In the rows, zero is written as 100.
Facts:
(Z781, Φ, a); (Z634, Φ, d); (Z305, Φ, c); (Z686, Φ, f); (Z117, Φ, a)
(Z813, Φ, d); (Z484, Φ, b); (Z383, Φ, b); (Z44, Φ, c); (Z223, Φ, a)
(Z272, Φ, e); (Z152, Φ, e); (Z233, Φ, e); (Z137, Φ, b); (Z905, Φ, c)
(Z674, Φ, d); (Z597, Φ, b); (Z442, Φ, a); (Z400, Φ, a); (Z49, Φ, e)
(Z355, Φ, d); (Z330, Φ, c); (Z42, Φ, c); (Z273, Φ, a); (Z583, Φ, c)
(Z810, Φ, f); (Z974, Φ, b); (Z830, Φ, b); (Z209, Φ, a); (Z568, Φ, b)
(Z69, Φ, a); (Z663, Φ, c); (Z561, Φ, d); (Z559, Φ, e); (Z557, Φ, c)
(Z954, Φ, a); (Z158, Φ, a); (Z424, Φ, c); (Z439, Φ, f); (Z908, Φ, f)
(Z14, Φ, c); (Z320, Φ, c); (Z588, Φ, a); (Z189, Φ, f); (Z942, Φ, f)
(Z455, Φ, d); (Z878, Φ, a); (Z136, Φ, a); (Z904, Φ, f); (Z77, Φ, b)
(Z433, Φ, c); (Z493, Φ, c); (Z870, Φ, e); (Z936, Φ, e); (Z390, Φ, a)
(Z532, Φ, d); (Z440, Φ, e); (Z41, Φ, b); (Z792, Φ, d); (Z971, Φ, d)
(Z689, Φ, a); (Z4, Φ, d); (Z479, Φ, c); (Z221, Φ, e); (Z385, Φ, d)
(Z474, Φ, b); (Z210, Φ, f); (Z318, Φ, d); (Z5, Φ, d); (Z322, Φ, c)
(Z744, Φ, b); (Z512, Φ, b); (Z382, Φ, a); (Z401, Φ, a); (Z193, Φ, d)
(Z752, Φ, b); (Z487, Φ, a); (Z52, Φ, d); (Z719, Φ, b); (Z197, Φ, a)
(Z27, Φ, b); (Z314, Φ, d); (Z471, Φ, a); (Z839, Φ, b); (Z920, Φ, a)
(Z794, Φ, d); (Z525, Φ, e); (Z560, Φ, e); (Z476, Φ, e); (Z360, Φ, e)
(Z386, Φ, a); (Z548, Φ, e); (Z639, Φ, a); (Z282, Φ, e); (Z764, Φ, b)
(Z452, Φ, b); (Z749, Φ, b); (Z931, Φ, a); (Z925, Φ, e); (Z144, Φ, b)
(Z758, Φ, c); (Z217, Φ, a); (Z820, Φ, f); (Z746, Φ, f); (Z891, Φ, d)
(Z731, Φ, b); (Z169, Φ, c); (Z259, Φ, b); (Z524, Φ, d); (Z777, Φ, e)
(Z602, Φ, d); (Z361, Φ, a); (Z267, Φ, a); (Z12, Φ, f); (Z167, Φ, c)
(Z964, Φ, c); (Z805, Φ, f); (Z929, Φ, e); (Z141, Φ, e); (Z183, Φ, d)
(Z778, Φ, d); (Z893, Φ, f); (Z940, Φ, a); (Z890, Φ, c); (Z876, Φ, f)
(Z75, Φ, a); (Z720, Φ, e); (Z13, Φ, e); (Z495, Φ, a); (Z578, Φ, d)
(Z867, Φ, f); (Z180, Φ, c); (Z729, Φ, b); (Z140, Φ, e); (Z7, Φ, c)
(Z753, Φ, a); (Z202, Φ, e); (Z577, Φ, f); (Z145, Φ, e); (Z926, Φ, b)
(Z716, Φ, e); (Z357, Φ, e); (Z688, Φ, d); (Z299, Φ, a); (Z186, Φ, c)
(Z781, Ω, Z12); (Z781, Ω, Z424); (Z305, Ω, Z390); (Z305, Ω, Z183); (Z813, Ω, Z830)
(Z484, Ω, Z778); (Z484, Ω, Z193); (Z383, Ω, Z13); (Z383, Ω, Z424); (Z44, Ω, Z322)
(Z44, Ω, Z639); (Z272, Ω, Z4); (Z272, Ω, Z495); (Z272, Ω, Z568); (Z152, Ω, Z891)
(Z152, Ω, Z925); (Z137, Ω, Z360); (Z905, Ω, Z495); (Z905, Ω, Z805); (Z905, Ω, Z890)
(Z674, Ω, Z974); (Z330, Ω, Z140); (Z42, Ω, Z870); (Z42, Ω, Z561); (Z273, Ω, Z792)
(Z273, Ω, Z390); (Z209, Ω, Z7); (Z209, Ω, Z597); (Z559, Ω, Z169); (Z557, Ω, Z778)
(Z557, Ω, Z169); (Z158, Ω, Z180); (Z158, Ω, Z688); (Z320, Ω, Z41); (Z320, Ω, Z12)
(Z320, Ω, Z493); (Z320, Ω, Z794); (Z588, Ω, Z49); (Z588, Ω, Z221); (Z588, Ω, Z878)
(Z942, Ω, Z867); (Z904, Ω, Z400); (Z77, Ω, Z180); (Z77, Ω, Z830); (Z77, Ω, Z532)
(Z77, Ω, Z753); (Z936, Ω, Z136); (Z936, Ω, Z186); (Z971, Ω, Z355); (Z474, Ω, Z867)
(Z318, Ω, Z688); (Z5, Ω, Z487); (Z744, Ω, Z390); (Z744, Ω, Z810); (Z382, Ω, Z820)
(Z382, Ω, Z495); (Z382, Ω, Z233); (Z197, Ω, Z716); (Z27, Ω, Z223); (Z314, Ω, Z752)
(Z471, Ω, Z259); (Z471, Ω, Z479); (Z471, Ω, Z440); (Z839, Ω, Z560); (Z476, Ω, Z361)
(Z476, Ω, Z512); (Z476, Ω, Z12); (Z386, Ω, Z583); (Z548, Ω, Z830); (Z548, Ω, Z597)
(Z282, Ω, Z400); (Z282, Ω, Z560); (Z764, Ω, Z385); (Z764, Ω, Z167); (Z749, Ω, Z4)
(Z749, Ω, Z908); (Z931, Ω, Z876); (Z931, Ω, Z361); (Z931, Ω, Z455); (Z144, Ω, Z189)
(Z144, Ω, Z117); (Z758, Ω, Z210); (Z217, Ω, Z140); (Z217, Ω, Z493); (Z217, Ω, Z560)
(Z746, Ω, Z259); (Z746, Ω, Z954); (Z731, Ω, Z439); (Z731, Ω, Z401); (Z777, Ω, Z322)
(Z602, Ω, Z4); (Z602, Ω, Z689); (Z602, Ω, Z867); (Z602, Ω, Z878); (Z267, Ω, Z439)
(Z964, Ω, Z385); (Z929, Ω, Z634); (Z929, Ω, Z753); (Z141, Ω, Z140); (Z893, Ω, Z452)
(Z893, Ω, Z487); (Z893, Ω, Z433); (Z940, Ω, Z634); (Z720, Ω, Z259); (Z720, Ω, Z69)
(Z578, Ω, Z52); (Z729, Ω, Z140); (Z729, Ω, Z920); (Z729, Ω, Z75); (Z729, Ω, Z532)
(Z729, Ω, Z560); (Z202, Ω, Z439); (Z202, Ω, Z568); (Z202, Ω, Z794); (Z202, Ω, Z167)
(Z577, Ω, Z14); (Z577, Ω, Z7); (Z145, Ω, Z210); (Z145, Ω, Z583); (Z926, Ω, Z210)
(Z357, Ω, Z689); (Z357, Ω, Z561); (Z357, Ω, Z753); (Z299, Ω, Z401); (Z299, Ω, Z870)
(Z299, Ω, Z360)

Known rows:
100 104 93 99 103 100 86 103 101 101 100 95 99 102 98 87 110 102 103 99
 100 100 98 95 103 94 88 97 104 108 98 95 104 -> Z197
103 101 92 106 96 103 101 91 103 113 96 101 104 105 128 149 103 72 118
 103 98 96 102 91 112 100 114 97 85 100 115 90 90 -> Z560
105 100 93 102 108 100 89 100 87 102 99 103 91 94 107 72 116 119 105 108
 102 103 102 102 97 93 90 97 103 103 94 88 95 -> Z893
109 101 94 107 106 99 89 96 103 110 100 92 92 97 84 87 103 96 104 102
 102 99 102 99 103 93 103 97 94 102 101 111 97 -> Z663
97 107 90 115 108 101 88 96 89 110 99 100 78 108 104 123 112 107 100 103
 97 99 101 109 100 107 107 100 102 90 98 98 92 -> Z820
108 106 87 113 105 94 94 91 100 116 104 101 94 100 77 119 103 81 92 98
 99 100 104 95 107 99 118 102 87 97 97 118 101 -> Z167
111 103 84 96 99 91 105 102 85 110 102 107 101 84 84 95 114 92 83 102 90
 108 107 98 101 93 97 98 89 109 94 110 106 -> Z731
99 103 108 93 106 104 95 97 90 102 95 105 95 98 92 81 108 113 105 100 99
 98 107 96 103 93 89 97 89 97 96 108 99 -> Z674
112 102 90 109 106 103 85 97 96 104 96 97 98 100 107 111 109 94 116 102
 93 96 109 98 105 99 104 95 83 107 106 104 100 -> Z925
107 101 77 106 104 102 95 100 82 100 103 94 93 101 101 59 123 83 105 105
 107 98 117 98 98 100 82 99 103 85 97 92 89 -> Z746
108 102 80 105 99 101 93 100 87 103 100 86 100 94 106 66 122 76 118 100
 99 95 124 91 102 97 84 95 91 98 105 98 95 -> Z720
111 101 90 111 110 103 86 95 106 110 99 94 93 103 83 104 98 92 103 101
 102 95 103 102 105 97 111 97 91 103 102 116 95 -> Z322
97 105 100 104 100 96 102 104 90 113 94 88 79 96 91 98 115 97 91 101 89
 107 104 108 94 98 90 96 101 104 98 116 98 -> Z749
108 96 100 107 97 98 98 100 94 105 95 91 96 93 101 80 121 106 116 103 88
 98 99 94 101 96 90 98 70 114 107 92 101 -> Z929
100 104 111 103 101 94 88 94 106 94 99 98 103 103 107 82 115 83 104 100
 102 111 101 86 100 93 88 98 112 124 96 101 108 -> Z781
104 105 91 102 108 103 84 101 104 96 99 97 103 110 98 104 101 93 100 99
 101 97 99 97 106 100 97 98 96 107 101 97 104 -> Z639
102 104 92 102 105 103 85 102 106 98 99 96 103 110 101 109 103 92 100 99
 101 97 99 97 105 101 98 98 95 103 101 101 102 -> Z136
104 104 86 96 98 90 95 105 92 103 106 104 109 91 81 72 117 102 92 98 94
 101 95 89 104 93 90 101 86 107 94 89 114 -> Z299
112 100 104 108 105 102 93 92 105 93 95 103 103 105 109 117 105 67 90
 102 98 111 108 99 98 100 105 96 100 122 97 124 98 -> Z512

Rows:
No name comes twice in this set of rows, the named rows included.
101 108 109 101 104 99 100 89 95 107 98 115 102 105 98 125 105 83 94 96
 97 103 108 92 108 99 109 101 86 98 95 116 102 -> Z794
99 100 92 101 101 100 101 96 89 110 99 105 91 96 118 97 116 102 108 109
 103 102 98 100 102 95 97 98 106 91 102 82 89 -> Z904
109 106 81 105 104 95 92 101 99 100 106 108 113 106 88 119 107 82 85 94
 95 96 96 94 109 102 109 103 79 102 96 100 113 -> Z401
110 99 102 115 112 103 84 90 99 92 99 107 96 110 113 100 114 91 100 107
 103 106 104 99 99 105 105 100 96 112 95 104 95 -> Z876
113 93 94 102 101 106 104 99 105 96 92 97 104 109 103 126 100 80 89 104
 94 97 94 106 100 104 103 99 72 109 106 106 92 -> Z830
93 109 101 112 100 92 94 98 83 120 97 85 79 93 98 97 124 109 116 100 86
 104 108 98 99 98 96 96 95 101 102 103 104 -> Z272
100 100 96 92 91 99 112 99 98 113 95 102 97 93 112 115 105 84 101 106
 100 106 101 98 102 91 96 95 108 103 107 95 88 -> Z839
109 102 85 104 114 104 82 99 91 104 98 112 92 99 110 116 103 125 102 110
 101 97 98 106 104 98 109 97 99 97 98 92 95 -> Z810
113 101 70 104 103 109 98 101 96 93 98 91 104 109 98 110 104 44 88 97
 102 95 124 103 102 107 96 97 92 88 100 120 89 -> Z259
107 96 95 105 107 101 92 99 91 98 98 101 92 97 107 71 119 118 105 109
 100 102 98 103 96 96 90 99 93 105 98 88 94 -> Z577
104 108 88 107 103 96 100 98 93 111 97 99 91 104 97 145 105 77 82 97 90
 105 106 105 102 106 111 98 92 100 97 122 100 -> Z568
111 100 103 115 109 100 86 87 112 103 100 97 97 104 89 105 103 74 101
 102 104 104 104 94 103 99 113 98 94 114 100 122 98 -> Z424
107 102 89 89 106 101 92 106 91 107 94 102 93 85 97 101 100 120 98 109
 95 105 103 107 101 85 94 91 108 109 100 104 98 -> Z744
109 94 101 104 98 99 96 100 98 103 94 93 100 92 105 78 120 108 120 104
 91 98 98 95 100 94 89 96 74 118 108 86 100 -> Z548

Now the same objects, written a new way:
Known rows:
112 109 107 92 93 106 105 101 86 58 98 101 99 105 116 95 85 105 111 100
 90 115 120 105 82 125 88 103 68 101 113 106 112 88 103 105 102 110 102
 100 96 60 -> Z330
89 72 97 104 100 101 113 93 91 96 91 103 111 112 106 100 102 106 95 112
 93 94 93 96 97 91 90 84 102 96 103 96 105 114 102 101 120 101 117 109
 109 88 -> Z145
108 79 98 100 91 106 116 104 82 97 84 106 104 104 112 99 91 102 102 108
 91 96 96 95 91 96 81 94 106 93 113 97 105 108 99 112 112 109 118 107
 105 86 -> Z44
109 102 109 102 88 111 86 109 92 108 80 101 96 103 96 115 92 110 77 93
 102 87 97 81 88 90 97 83 117 99 112 92 77 112 94 110 118 104 101 85 108
 97 -> Z137
114 130 97 107 102 109 100 99 106 108 93 101 109 118 105 98 88 103 77 93
 90 97 91 76 114 102 82 69 92 87 93 116 71 105 107 131 127 90 104 100
 107 40 -> Z202
78 81 101 105 108 94 110 91 92 100 104 106 117 112 100 101 108 99 97 109
 103 89 86 97 106 95 105 93 95 106 85 88 107 117 106 101 120 90 113 108
 109 92 -> Z5
111 119 113 95 87 105 96 81 107 82 87 92 125 113 102 106 89 117 46 110
 82 104 88 98 96 87 101 110 105 94 114 91 94 123 106 113 106 98 102 101
 110 86 -> Z357
103 82 111 96 88 102 101 90 95 84 93 101 114 105 108 112 101 115 79 113
 89 98 101 99 80 94 93 100 106 94 115 89 109 115 94 99 109 107 111 100
 109 91 -> Z209
106 72 96 99 92 105 117 106 80 97 84 106 105 104 111 98 94 103 103 108
 90 94 96 96 91 94 80 93 107 92 116 96 105 110 99 110 115 111 120 107
 104 89 -> Z557
113 110 87 114 104 105 107 104 88 100 87 98 117 114 108 77 76 109 84 111
 90 108 85 101 126 88 71 94 100 98 111 119 98 112 118 126 121 99 104 102
 109 67 -> Z382
91 81 99 105 102 101 112 93 95 94 93 100 111 112 106 100 98 105 93 111
 93 95 94 96 96 93 88 87 98 96 102 99 104 114 105 103 119 99 114 106 106
 85 -> Z152
96 85 96 110 107 104 93 108 87 99 92 97 91 102 97 95 95 115 98 105 105
 96 110 97 93 89 85 94 105 105 111 106 96 112 100 92 111 106 102 88 104
 110 -> Z686
107 143 87 115 111 97 98 114 90 106 92 85 98 95 87 79 84 103 78 101 103
 97 112 107 120 81 87 138 108 111 106 115 99 123 105 97 92 99 100 93 100
 142 -> Z878
91 93 96 111 104 103 94 116 77 102 88 98 82 98 93 95 89 104 111 99 114
 90 113 100 93 92 94 99 105 115 108 101 97 110 98 88 105 108 101 85 101
 132 -> Z974
98 141 104 107 100 100 92 106 104 116 96 91 90 97 80 110 108 97 73 90
 105 78 119 81 93 88 108 117 114 99 95 98 83 124 81 89 93 95 109 92 97
 135 -> Z870
95 94 92 107 104 99 113 118 77 107 91 99 84 92 93 95 100 91 118 101 106
 85 121 94 90 97 87 118 108 104 102 103 106 113 88 88 95 110 118 100 94
 138 -> Z583
102 100 100 100 96 100 108 111 82 96 89 97 88 93 97 102 99 97 102 100
 101 88 119 97 85 98 94 121 107 101 110 94 107 112 86 91 94 111 114 99
 96 131 -> Z14
100 99 93 105 100 102 112 117 79 106 91 99 87 95 97 95 97 93 111 100 102
 88 118 95 94 97 86 115 105 101 104 102 105 108 89 92 97 110 118 100 96
 126 -> Z186
102 123 92 109 108 102 106 125 82 111 98 103 73 96 94 97 100 86 128 84
 108 85 133 82 89 115 87 101 92 99 93 113 91 95 84 94 98 104 113 92 90
 103 -> Z424

Rows:
No name comes twice in this set of rows, the named rows included.
106 97 95 104 97 103 112 113 81 100 88 100 93 99 102 96 94 97 104 102 97
 93 111 95 94 97 85 107 104 100 109 102 105 109 96 103 103 108 113 101
 98 108 -> Z663
115 109 94 102 96 107 110 114 87 108 85 105 97 104 106 98 90 95 95 95 92
 95 102 85 101 97 79 92 101 91 104 108 88 105 97 119 111 104 113 99 101
 76 -> Z964
105 127 99 103 101 99 102 86 103 93 93 96 138 118 100 86 81 107 52 113
 89 105 66 106 134 82 102 109 94 107 98 97 99 129 125 131 121 84 96 109
 117 76 -> Z602
104 140 111 99 98 97 88 100 98 84 100 85 93 92 84 103 99 110 71 100 102
 96 130 105 83 96 109 146 103 108 112 95 106 120 89 80 80 103 100 87 96
 149 -> Z753
120 110 87 107 98 109 116 112 85 99 79 99 113 108 112 78 71 101 88 107
 87 107 85 101 124 89 68 100 100 96 114 114 99 111 117 132 117 104 106
 106 106 70 -> Z905
108 101 109 98 91 104 100 91 97 86 92 97 109 105 103 106 97 117 70 110
 90 99 103 100 88 95 94 111 104 97 117 94 105 116 99 101 104 103 107 99
 106 99 -> Z940
99 62 98 107 99 108 96 96 87 97 88 103 105 109 107 100 93 122 93 114 97
 99 94 96 92 89 80 75 111 98 118 101 98 114 104 101 126 109 106 95 113
 85 -> Z893
89 89 94 114 110 103 91 110 85 104 94 96 86 98 91 93 98 111 105 103 112
 92 121 98 94 88 86 102 109 109 108 107 97 113 95 81 106 107 105 87 101
 128 -> Z189
96 97 96 110 103 100 105 105 89 101 97 98 100 102 100 97 100 103 100 105
 100 94 111 97 96 96 86 103 102 100 103 105 103 110 97 96 107 103 113 98
 103 107 -> Z442
101 87 102 102 98 112 93 110 85 100 86 107 91 109 107 105 90 108 108 94
 103 97 100 85 89 104 88 65 96 100 106 102 85 97 103 112 125 105 103 87
 106 68 -> Z383
102 148 77 123 121 96 101 123 87 114 96 88 92 100 88 66 82 93 96 96 109
 97 118 104 136 88 78 128 100 112 99 130 96 118 106 99 93 96 100 92 98
 130 -> Z495
94 102 109 95 100 100 105 86 95 58 106 101 110 116 115 91 89 111 104 108
 91 116 111 106 88 122 94 90 63 102 105 109 111 94 110 101 111 101 101
 100 100 55 -> Z282
85 98 112 96 98 93 101 83 100 83 105 103 121 110 99 106 107 105 82 109
 99 95 90 103 95 101 114 106 89 108 91 82 109 116 103 98 113 91 104 106
 107 93 -> Z318
93 88 99 107 101 104 95 110 81 96 85 99 90 100 98 98 88 108 104 100 110
 93 107 98 95 92 94 92 105 111 110 102 95 111 101 96 113 107 103 87 105
 113 -> Z719
110 109 94 110 100 108 91 103 95 96 85 91 107 107 99 83 78 121 71 110 97
 106 95 104 112 79 79 103 111 106 122 111 91 121 112 113 113 104 94 89
 110 103 -> Z942

